Below are the code and all the weights of a small trained network. Each question names an input and a target symbol and asks about switching units off, where a switched-off unit gives its printed mean instead of its output.

import numpy as np


def w(rows, s, z=0):
    codes = np.array(rows[::2]) - 128.0
    scale = np.full(codes.shape[1], s)
    scale[-1] = z or s
    return codes * scale


def f(y):
    return y / 2 * (1 + np.tanh(0.7978845608 * (y + 0.044715 * y**3)))


def softmax(a):
    e = np.exp(a - a.max(-1, keepdims=True))
    return e / e.sum(-1, keepdims=True)


def log_softmax(a):
    a = a - a.max(-1, keepdims=True)
    return a - np.log(np.exp(a).sum(-1, keepdims=True))


def net(x, mask):
    ids = ['αβεζηλξπσφ'.index(c) for c in x.split()]
    T = len(ids)
    res = E[ids] + P[:T]
    u = 0
    for l in range(2):
        r = res
        for j in range(3):
            rows = slice(2 * j, 2 * j + 2)
            q, k, v = (r @ M[l][rows].T for M in (Q, K, V))
            z = softmax(np.where(np.tri(T) > 0, q @ k.T / 2**0.5, -1e9)) @ v
            o = O[l][rows]
            res = res + np.where(mask[u + j], z, o[:, -1]) @ o[:, :-1]
        u += 3
        y = f(res @ A[l][:, :-1].T + A[l][:, -1])
        res = res + np.where(mask[u : u + 4], y, B[l][:, -1]) @ B[l][:, :-1]
        u += 4
    return log_softmax(res[-1] @ U[:, :-1].T + U[:, -1])


Q, K, V, O, A, B = {}, {}, {}, {}, {}, {}
E = w([
[144,197,56,135,133,56,131,37,146],'α',
[165,190,125,181,97,17,141,114,242],'β',
[62,155,138,118,48,75,197,118,125],'ε',
[213,138,125,206,167,92,97,77,151],'ζ',
[150,95,250,104,150,125,158,122,243],'η',
[99,83,139,97,101,113,138,134,124],'λ',
[195,97,121,130,34,184,32,70,220],'ξ',
[145,78,147,38,88,133,110,206,141],'π',
[248,167,71,139,114,115,223,150,105],'σ',
[238,31,141,110,101,193,166,138,78],'φ',
],0.016)
P = w([
[64,121,79,248,127,151,87,178,87],'0',
[94,73,92,98,134,87,117,160,169],'1',
[121,119,117,113,117,94,138,173,176],'2',
[137,120,122,115,126,92,134,171,171],'3',
[145,135,136,122,114,95,148,161,171],'4',
[151,129,141,126,118,93,142,146,153],'5',
[158,138,146,131,123,103,143,144,149],'6',
[166,164,150,133,129,120,142,157,152],'7',
[169,134,149,129,139,111,136,131,132],'8',
],0.014)
Q[0] = w([
[91,213,109,113,106,70,148,79,84],'L0H1',
[151,142,115,91,107,174,144,145,89],'L0H1',
[190,111,120,80,213,131,108,92,172],'L0H2',
[173,179,124,151,192,107,100,37,106],'L0H2',
[2,151,181,149,169,83,57,120,107],'L0H3',
[120,99,136,8,153,159,148,225,75],'L0H3',
],0.0074)
K[0] = w([
[130,156,147,142,101,138,131,101,160],'L0H1',
[151,101,127,140,129,164,177,131,100],'L0H1',
[123,95,136,102,127,161,43,172,85],'L0H2',
[116,84,175,191,196,140,109,110,172],'L0H2',
[53,186,145,153,173,107,75,124,170],'L0H3',
[174,117,140,2,159,111,103,126,135],'L0H3',
],0.0097)
V[0] = w([
[148,52,56,170,107,155,109,214,94],'L0H1',
[110,164,58,139,198,103,140,197,104],'L0H1',
[169,120,145,133,93,89,148,142,127],'L0H2',
[144,82,254,145,154,197,154,140,140],'L0H2',
[81,116,181,103,123,16,113,115,185],'L0H3',
[197,134,163,140,173,163,134,116,98],'L0H3',
],0.0073)
O[0] = w([
[122,104,196,218,83,55,140,183,74,254],'L0H1',
[6,141,189,121,111,128,178,46,208,144],'L0H1',
[191,1,137,15,113,94,134,233,105,224],'L0H2',
[232,180,206,172,66,150,182,135,205,60],'L0H2',
[204,222,169,166,5,100,249,120,232,62],'L0H3',
[21,118,108,94,183,83,87,106,152,119],'L0H3',
],0.0052,0.0042)
A[0] = w([
[199,109,180,191,97,131,2,165,193,2],'L0N1',
[105,140,40,158,109,51,2,41,212,215],'L0N2',
[155,119,232,83,122,143,98,151,197,223],'L0N3',
[121,74,214,238,197,106,160,121,141,100],'L0N4',
],0.0055,0.00097)
B[0] = w([
[137,178,114,140,106,146,100,80,106,253],'L0N1',
[224,176,145,159,113,126,75,66,134,245],'L0N2',
[103,87,117,150,137,122,148,33,127,240],'L0N3',
[121,178,173,130,135,96,91,133,252,176],'L0N4',
],0.012,0.0041)
Q[1] = w([
[176,218,117,230,66,61,77,60,2],'L1H1',
[106,102,212,97,153,184,192,134,77],'L1H1',
[186,170,64,228,248,33,153,157,151],'L1H2',
[131,179,84,163,119,71,20,103,136],'L1H2',
[189,213,56,201,93,170,70,115,136],'L1H3',
[87,83,195,122,208,163,49,111,91],'L1H3',
],0.006)
K[1] = w([
[124,231,87,177,84,106,90,187,165],'L1H1',
[201,151,144,42,155,76,218,67,101],'L1H1',
[116,131,33,241,224,107,214,108,144],'L1H2',
[139,140,111,252,70,160,138,79,94],'L1H2',
[44,144,193,226,160,154,1,57,76],'L1H3',
[182,18,128,126,62,206,69,188,152],'L1H3',
],0.0064)
V[1] = w([
[114,61,173,166,145,201,93,135,133],'L1H1',
[202,120,162,113,254,100,130,73,179],'L1H1',
[178,164,164,83,89,51,132,163,222],'L1H2',
[80,83,125,137,179,34,131,189,95],'L1H2',
[203,116,214,72,109,100,189,135,107],'L1H3',
[134,137,88,155,122,18,105,129,137],'L1H3',
],0.0073)
O[1] = w([
[80,125,102,91,195,125,123,124,131,134],'L1H1',
[86,161,118,166,79,62,115,108,165,120],'L1H1',
[121,118,148,157,246,131,93,200,120,214],'L1H2',
[151,175,139,106,121,83,90,116,92,106],'L1H2',
[146,109,190,128,136,113,123,160,130,121],'L1H3',
[112,131,125,198,82,137,120,204,131,255],'L1H3',
],0.011,0.0078)
A[1] = w([
[145,165,146,130,19,59,158,7,63,5],'L1N1',
[217,190,108,131,159,112,207,153,161,196],'L1N2',
[108,45,40,108,227,144,141,200,103,55],'L1N3',
[14,3,61,147,31,77,179,155,83,157],'L1N4',
],0.0052,0.0027)
B[1] = w([
[103,192,191,147,139,182,111,186,136,190],'L1N1',
[100,68,200,98,120,131,171,110,106,252],'L1N2',
[7,158,90,109,142,182,138,131,130,205],'L1N3',
[85,89,123,113,173,171,119,139,145,237],'L1N4',
],0.013,0.0044)
U = w([
[81,158,174,108,90,159,129,127,154,1],'α',
[146,70,176,164,80,82,105,154,71,197],'β',
[206,103,184,123,102,92,133,101,76,177],'ε',
[121,135,81,135,113,65,110,126,145,48],'ζ',
[87,119,192,123,147,92,136,63,174,76],'η',
[130,146,134,111,169,142,133,124,145,70],'λ',
[115,65,108,119,85,151,125,75,162,163],'ξ',
[1,50,130,100,126,151,90,177,125,197],'π',
[143,160,203,91,100,110,76,106,99,145],'σ',
[130,147,93,62,185,100,80,129,174,74],'φ',
],0.0071,0.003)

Each question gives the input, a string of symbols that net reads in full, and the target symbol t.
The units are the heads (2 rows each of Q, K, V and O) and the neurons (one row each of A and B). Each row of codes is followed by its name. A weight is (code - 128) times the scale printed after its matrix; where a second scale follows, it is the last column's (O, A, B and U).
mask holds one flag per unit, layer by layer, with each layer's heads first. A switched-off unit (its flag False) gives its mean, the last column of its rows in O or B, instead of its output. The means were averaged over made-up inputs and are rounded, as every weight is.
A unit's drop is (log p(t) with every unit on - log p(t) with that unit switched off) / (log p(t) with every unit on - log p(t) with every unit switched off).
k most important neurons: the k neurons with the biggest drops, biggest first
k most important neurons of layer l: the k neurons of layer l with the biggest drops, biggest first
which heads matter: for each layer, one digit per head in row order, 1 if its drop is at least 0.15 and else 0, layers parted by /
input φ ε φ σ π ε π, target β: 3 most important neurons of layer 0 -> L0N4, L0N1, L0N3
input β ξ α σ β, target β: which heads matter -> 001 / 111
input π α ζ, target π: which heads matter -> 100 / 110
input η β η ξ ξ σ α σ ζ, target η: which heads matter -> 010 / 110
input π φ σ β, target π: 3 most important neurons -> L1N3, L0N3, L1N2
input ζ ξ λ η σ η α, target ζ: which heads matter -> 101 / 111
input η η π λ η ξ β, target η: which heads matter -> 011 / 110
input ε φ ξ α φ β ε ξ ζ, target ε: which heads matter -> 010 / 100
input π σ ε ξ β σ ξ α, target π: 3 most important neurons -> L1N3, L0N3, L1N2
input σ σ ξ φ ξ β φ ε β, target σ: most important neuron -> L1N1
input η π λ η β λ η σ, target π: which heads matter -> 001 / 010
input ε η π ε ζ φ, target π: which heads matter -> 001 / 000
input σ β φ φ ζ, target σ: 2 most important neurons of layer 0 -> L0N2, L0N1
input ξ φ β, target ξ: 2 most important neurons -> L0N1, L0N2
input φ α ζ φ α, target φ: 2 most important neurons -> L0N4, L0N2
input π σ π ζ, target π: 2 most important neurons -> L1N3, L0N3
input σ ξ ε φ, target π: which heads matter -> 001 / 100
input β φ α ζ λ σ, target π: which heads matter -> 001 / 000
input ξ ε φ β, target ξ: which heads matter -> 000 / 010
input ζ β β, target ζ: 2 most important neurons -> L0N4, L0N2
input φ ζ ε α σ η π π, target β: which heads matter -> 100 / 111
input ε α α φ ζ π φ β β, target ε: which heads matter -> 010 / 100
input π ζ η α φ ζ ζ α, target π: 2 most important neurons -> L1N3, L0N4
input σ λ ε ζ σ ε α β, target σ: 2 most important neurons -> L0N2, L1N1
input π σ β π ε η η η, target η: 2 most important neurons -> L0N3, L0N4
